Each row is followed by its class.
[ -90 -436  164   82  -56  122  322  141  563    9 -137  -59  -13   56
  370 -136 -395   68   94 -116 -260  321   72 -233  181 -189  220   72
  115 -290  335   28] -> J
[  46  -94  -27    8  -78  -45  -76  226  -40   -1  126 -292   61   69
 -245 -218  274   91 -175  163   -6  176   61  329 -327  159  -32 -267
  282   95  -46   50] -> F
[-181 -106 -118  136 -351 -112   82  233  -97  176  162 -367  104  230
  -41 -268  -31  210  -14   52  311  433  -55   56 -103   20  -64 -340
  -38  154   96  312] -> Y
[ -84 -208    4  102  -18 -174   90  293   45 -195  241 -205 -135  233
  245 -394   54  175 -111   26 -199 -162 -187  162  -29  403  219  -49
 -149  -50  -23  192] -> T
[ 179 -443  -21   73 -454  -82 -111    2    8 -149  135   -4 -524   27
 -100 -257 -113 -776  122  414 -178  -57  -50 -212  -30 -103  -49  -72
  220  156 -331 -714] -> T
[ 290 -250 -132   77  108   65 -185  246 -275 -187  189  177 -441  236
 -404 -288 -167 -336   58  136   21 -251  141   31 -114  -53   78  -57
   36 -206 -309 -611] -> X
[  89 -123  322  127  147 -101  289  220  -98 -318  250   81  -25 -129
  431  -37    9  -12 -106  -88 -264 -250 -302   73 -115  507  295  322
 -188 -241  154  227] -> R
[  57 -439  295  102  140  -85  399  323 -110 -162  244  -78  -64 -129
  204 -241  -29 -104 -201    5 -270  -79 -187   92 -161  437  312  235
 -197 -205  220  319] -> P
[ -80 -216 -140   89   90   77  155  121  656 -238 -223   47 -105  595
  172 -303 -657  226  217 -153 -214  253  367 -218  185 -263  108   67
 -423 -633  104 -300] -> B
[  69 -316   92   95   15 -253  133  -62 -135 -181  135  262 -218 -115
 -134  -72  -79 -518  -21  246  -92 -311 -341 -211  -32  -92  -15  205
  345  126   -4 -339] -> Y
[ 143 -207  173  178  -35 -130  121  230    3 -220  146 -230 -425   49
  132 -342  101   23  -34  198 -133  -42 -154   31   -9  528  207   55
  -79 -194  -92  145] -> U
[ -30  -41 -393  170 -297 -240 -297 -126  163 -346  102  -20 -600  622
 -600 -380 -194  -63   -6  394   53 -153 -203 -132  127  187  -77   11
  -63 -149 -531 -809] -> D
[ 234 -282   21  156  118 -119 -130  115 -352 -303  304    8 -395  108
 -416 -367   13 -309   61  140   93 -281 -198 -126  -68  337  -27  185
   73   81 -270 -515] -> N
[  60 -619 -150   84  -91  -83   37  149   -1 -250  322 -158 -365  282
 -275 -604 -295 -385 -228  227 -137   23   83   49 -200  -34   63 -190
  174  -50 -277 -552] -> F
[ -55 -215  -91   47 -188  -70   61  -61 -326 -220   49  278 -236  139
  -40  -77 -306 -256  121  130  173 -251 -245 -261  -11 -150   41  131
   69   58  -90 -324] -> U
[  28 -303  135  112  194  163  249  361  403  -59   24   92  283   72
  227 -182 -303  231   23 -228 -237   91  198  -69   36   42  209  189
 -229 -328  247  -71] -> X
[ 202 -203   75  274  105   74  -81  646 -168  163  302 -112 -232  366
 -195 -424  119  517   51 -142  283   -9  147  355  -49  299  163 -268
 -143 -329   60  208] -> J
[  46 -247  402  -34  204  106  455  253  -20  120 -113  289  595 -340
  572  267 -243  -97  140 -432 -251   45  -14 -157 -120 -158  407  451
   44 -214  503  429] -> D
[ -93  -83   83  114 -352 -220  176   75   31 -208  186 -436 -295  223
  265 -224  -37 -286   62  302  -67  210  -48 -155  -83  229   -7 -112
 -202  116 -108  176] -> J
[ 198 -148 -181  156  -20 -105 -236   88   37 -238   71   76 -653  437
 -524 -357 -149 -191   17  316   29 -290   48  -10   40   22   24  -83
  -18 -292 -359 -621] -> V
[-314  -69    5    1 -481 -282  160 -258  161 -408  -53 -211 -392  481
  206 -265 -258   84  -55  402  -90  -89 -222  -95    2   94  146   -6
 -150  -28  -91  130] -> Y
[ -61 -338  129  -56  161  108  377   62  281 -177 -179  163  260  -50
  125  -84 -336   37    2 -113 -216   77  168 -181   -2 -152   94  211
  -47 -142  274 -203] -> Y
[-149 -262  -85  141  -73  187  162  445  573 -124   60 -398 -106  352
 -252 -516 -185  465 -181    3   60  417  264  201  154  312 -184 -225
 -308 -264  272  -80] -> T
[ 119 -339  629  -21  227 -129  533  418 -183 -136  406    4  241 -380
  493  -57  173 -557 -112  -42 -350 -264 -127  126 -245  552  328  422
 -119   97  369  506] -> N
[ -76 -268   73   99  -89 -128  349  367   93  -69   94 -342   48  281
 -200 -298  -21  251 -139  102   21  484    4  256 -120  361  -30  -71
 -243 -215  266  197] -> D
[ -90 -124 -325  143  -16 -390  -23 -218    2 -569   62   77 -248  601
 -514 -436  -91  330 -123  350  -38  -48 -331    3  -75  486  -25  169
   25 -271 -352 -592] -> D
[  -4 -166  -62   88 -162   17  152  404 -262  125  209 -187   35  109
  -75 -252  132  362  -17  -63  350  389  115  265 -257  291   74 -311
  -34 -227  144  337] -> N
[ -43 -216  362   -2  322  -20  407   12  364 -429 -190  -16  172  179
  145  -85 -235  404   48 -111 -218  -17   21 -218   23  186  121  610
 -156 -184  287  -23] -> P
[  -2 -301  -55  161 -118  159  -21  479  -27  373  195 -423  230  -79
 -398 -261  173  193 -116 -223  173  432   86  237 -103  221 -193 -241
 -184   94  207  176] -> F
[ 114  -60  -37   22 -175 -137   33 -215 -285 -350   63  165 -556  166
 -179 -135  -96 -533  163  445  150 -208  -30 -298  -58 -165 -146   -8
  162  196 -361 -614] -> B
[-117  170  -11  110  255  -67  -99 -186  428 -266 -385  355 -165  370
  101    5 -284  728  196 -164  -80 -397 -332 -207  431  -24  174  333
 -129 -383   57  -78] -> P
[ 123 -319 -208   33 -208 -115   -9  -99  139 -438  140  -24 -584  329
 -379 -449 -137 -457  -72  381 -203  -16  206  -36 -157   46  -75 -109
  140 -254 -463 -843] -> R
[  88 -372 -122  108   24 -193 -179 -242  117 -393  -97  168 -486  309
 -490 -327 -225   20   20  450 -112 -325 -149 -296  101  -91  -35  185
  169   26 -444 -824] -> X
[  39 -257 -164   50 -297 -168   77 -141 -145 -106   41  164 -326   55
  -28  -90 -294 -776   96  233  -58  -20 -121 -330 -132 -408   88  -58
  330  -45 -194 -394] -> R
[ -79  179 -279   70 -213 -180 -305 -376  103 -490   11  -89 -583  404
 -326 -285   46 -130  100  462   33 -207 -129 -233   18   -7 -299 -206
  142  184 -512 -646] -> V
[   4 -101   90   99   38 -164  202  -27  103 -314  131 -161  -85   63
  107 -224  180  297 -214  143 -245  114 -208  152 -135  711  129   76
 -228 -191  -90   80] -> F
[ 200 -355  482  119   95 -134  251  409 -120 -162  397 -156 -165  -32
  178 -334  214 -283 -206   56 -263 -374 -184  233 -129  602  273  199
 -149  145   13  225] -> T
[   3 -410  -54  162  -59   98  132  411  119  279  217 -449    8  128
 -165 -317   26  328 -239  -45  101  652  232  277 -208   63  -12 -489
 -145 -110   89  305] -> R
[-137   11 -214   -4 -305 -312  -75 -416  -59 -427  -25  -49 -389  341
 -337 -132 -105 -280  107  601    6 -115 -244 -433  -97 -268 -128   41
  400  309 -436 -609] -> X
[  66 -273   93  112  389  189   34  613  456   -9 -143   34  194  283
  189 -291 -519  348  109 -349 -207  -93  269  -39  220 -158  292  104
 -390 -339  176  -15] -> J
[ -31 -117  242   90   94 -136  263  112  128 -295  201 -185 -167  139
  218 -234   34  106 -113  -98 -247 -162 -202   63  -63  577  316  360
 -341 -348  184  306] -> B
[-208 -124 -190   94  -74  -88  -86  261  330    2  -34 -384 -133  378
 -426 -336  101  847 -189  222  155  330  -69  279   63  267  -38 -341
   23 -112   21  110] -> J
[ -55  181 -445  100 -243 -174 -335 -294  -63 -290  -33  127 -552  528
 -138 -269    1   24  156  262  198 -222 -237  -80  149  -29 -136 -283
  334   39 -370 -533] -> T
[ -46 -294   -5  272  113  158  -94  618  246   32  174 -340  -62  337
 -205 -396  -10  899  -94 -396  213  129 -119  300   78  439   51  -86
 -336 -307  300  206] -> U
[-156 -193  127   12  520   47  246   91  453  122 -292  220  509    0
  216   99 -247  695  -78 -378 -239   -6 -203 -140  152 -131  411  394
   15 -236  442  445] -> T
[  57  -91  231   53  -59 -345  249  108 -267 -343  192 -139 -316    8
  270 -251  157 -117  -48  308 -212 -124 -299  120 -106  507  215   67
  -16  -86 -123  259] -> D
[ 241 -122   50   84   71   70  113   85   98 -360   55  256 -362  -77
 -428   50  -18 -301  -37  275 -199  -15  104    6  -30  325 -151  140
  -43 -371 -125 -709] -> R
[ -28 -184 -168   -8 -172 -188   29 -141    5 -470   80  -53 -383  453
 -148 -315 -241 -203   26  372  -98   39   -5  -98 -115  -36  -88  -16
   28  -64 -329 -578] -> U
[ 116 -243   99   82 -146   15  -66  539  -46  199  337 -450 -114  109
 -150 -471  170 -135 -125  161   86  123  256  386  -61  133  -46 -503
   43  274  -70   86] -> N
[  33  116 -103  156   41 -148 -241  131 -292   89   43  -70  -68  247
 -381 -128  259  391   73   25  391  -37 -246  155   15  192 -156 -186
    2  183  -93   99] -> U
[  -6  -56  359  -44   -9 -140  574  240 -113 -161  321 -105   99 -349
  377   59  390 -316 -130   -9 -257   71 -102  189 -325  569   84  135
  -70  -71  237  438] -> F
[  18 -207   55  161 -124  -92  214  305 -153 -212  342 -389 -239  223
  203 -416   11 -211   15  155  -93  149  -48  -72 -178  337  122 -137
 -245   76  -50  112] -> T
[-222 -170   99   77  315   79  292   78  791  -40 -362  196  331  156
  219  176 -548  542  -63 -288 -355   43 -112 -255  269 -277  275  429
  -69 -430  478  196] -> T
[ -94  -23 -247  -66  -55 -289 -105 -369 -117 -472  -62  -13 -232  362
 -275 -296 -136 -222   18  544 -136 -127 -139 -211  -85 -167  -99  -15
  281  292 -452 -598] -> B
[  99  -89   94  240 -158 -183   15  173 -141 -175  346 -302 -525  210
  210 -389  201 -150   62  294   -3 -104 -203  -68    8  296   13 -250
   10  283 -262    8] -> T
[-188   97 -182   -9   -6  169  155  -67  369 -128 -171 -100  272   66
  -27   89    0  547   91 -136   -7  613  152 -109   24  164 -236  -32
 -114 -171  115 -184] -> D
[-118  113  163   68  -67 -234  163  116  134 -359  131 -193 -109  217
  228 -210  179  178  -25  100 -207 -212 -336   24   -9  677  203  254
 -337  -49   -4  267] -> T
[  -1  -56 -387   82 -269 -172   79 -181  216 -319  157  100 -267  104
 -354 -114   -6 -546  -60  426 -239  360  -43 -109 -128  303 -226  -11
  176 -310 -296 -768] -> B
[ 103 -240  -37  185  -22  -47   -4  589  113   21  129 -301 -190  426
 -271 -583  -24  320  -53   94  168  176  184  309   13  311   42 -246
 -242 -248   57   78] -> T
[ -58 -238   56   43 -271  -51  320  415 -198  -25  474 -436   39   12
  315 -166  162 -249  -97   38  -90  418   -3  183 -314  426   74 -203
 -242  125   46  244] -> R
[-109   22  123  -26  540   35  -19  132  133 -128 -279  262  207  165
  286  -18 -444  362  131 -373 -139 -506 -219 -125  326 -351  237  313
 -218  -55  298  207] -> P
[-178 -124  168   57  346  -25  149  253  505  -14 -110  -49  359  266
  231  -62 -383  302    4 -184 -249  -98  -28 -122  219 -234  181  231
  -30   56  297  266] -> N
[  21 -201 -231   94 -224 -219  -22 -138  223 -545   84  -40 -721  487
 -211 -452 -225 -441  129  458 -186  -82   10 -209   55  -30 -198  -88
  128 -171 -353 -834] -> N
[ 118 -233  282   49   49 -125  304  290  148 -227  241  -20 -183   59
  331 -299   72 -296  -97   93 -434 -220  -51  144 -172  377  420  129
  -62 -299   39  163] -> X
[  30 -145 -140   35 -267 -118 -196  -85   18 -161   78  -62 -371  310
 -188 -140 -112 -526   94  327  -44 -134   25 -171 -119 -345  -52 -113
  415  192 -266 -486] -> D
[-109 -313   90   87  224  156  440  137  361   57 -135   94  349 -106
  180  183 -395  354   41 -176 -159  504   92 -335    4 -321  107   68
  -83 -244  319   34] -> U
[  66  -15 -172  148  -52  -10 -237  492  -61    3  196 -227 -184  316
 -179 -460  238  362   80  -35  175   80   49  394  -56  329   -7 -452
  -15 -212  -36   13] -> V
[ -29 -293  408  -23  -16 -181  481  128  134 -389  165 -222  -15   72
  125 -184  158   -9 -131   73 -336 -170 -115   49 -202  620  216  566
 -304 -140  231  113] -> U
[ -20 -247  152   89  326  219  210  254  539 -174    9  -77  279  107
   49 -131 -256  262  -70 -356 -269  173  174  -46   -8  112   25  217
 -323 -279  293 -105] -> U
[  58  -34   73  150  -37 -130 -114  284  192  -52  149 -188 -277  257
 -355 -429  338  399  -78   85   41  -69  -86  398   52  617   49 -105
  -38 -323   23   87] -> J
[-168  -88   41   32  -18    4  279   67  392 -220 -131   89    7  276
  471  -87 -422   25  147  -74 -211   61   21 -200  112 -313  116  -32
  -14 -180  151  -15] -> U
[ -64   61  119   90  229  233  -14  265  563   29 -142  162    4  196
  278    2 -367  134  204 -290 -219 -274   85 -192  367 -380  164   63
 -236 -164  238  -17] -> D
[ -54  -59 -235   37  -82 -239 -151 -328  298 -391  -62  133 -361  423
 -344 -164 -155 -113 -141  454 -224 -277 -202 -123   41  -62  -14   97
  297  -12 -336 -659] -> T
[-106   68 -492  159 -172 -224 -222 -237 -106 -468  169 -155 -609  489
 -188 -344  117  387  117  340  204  268 -241  -70  -31  319 -276 -399
  155  -87 -491 -491] -> U
[  47 -136  -87  -95 -325  -22   72 -104   -9 -320  102  -32 -457  134
 -214 -203  -17 -586  133  606  -91  120  354 -130 -150 -152 -254 -186
  181   63 -305 -634] -> X
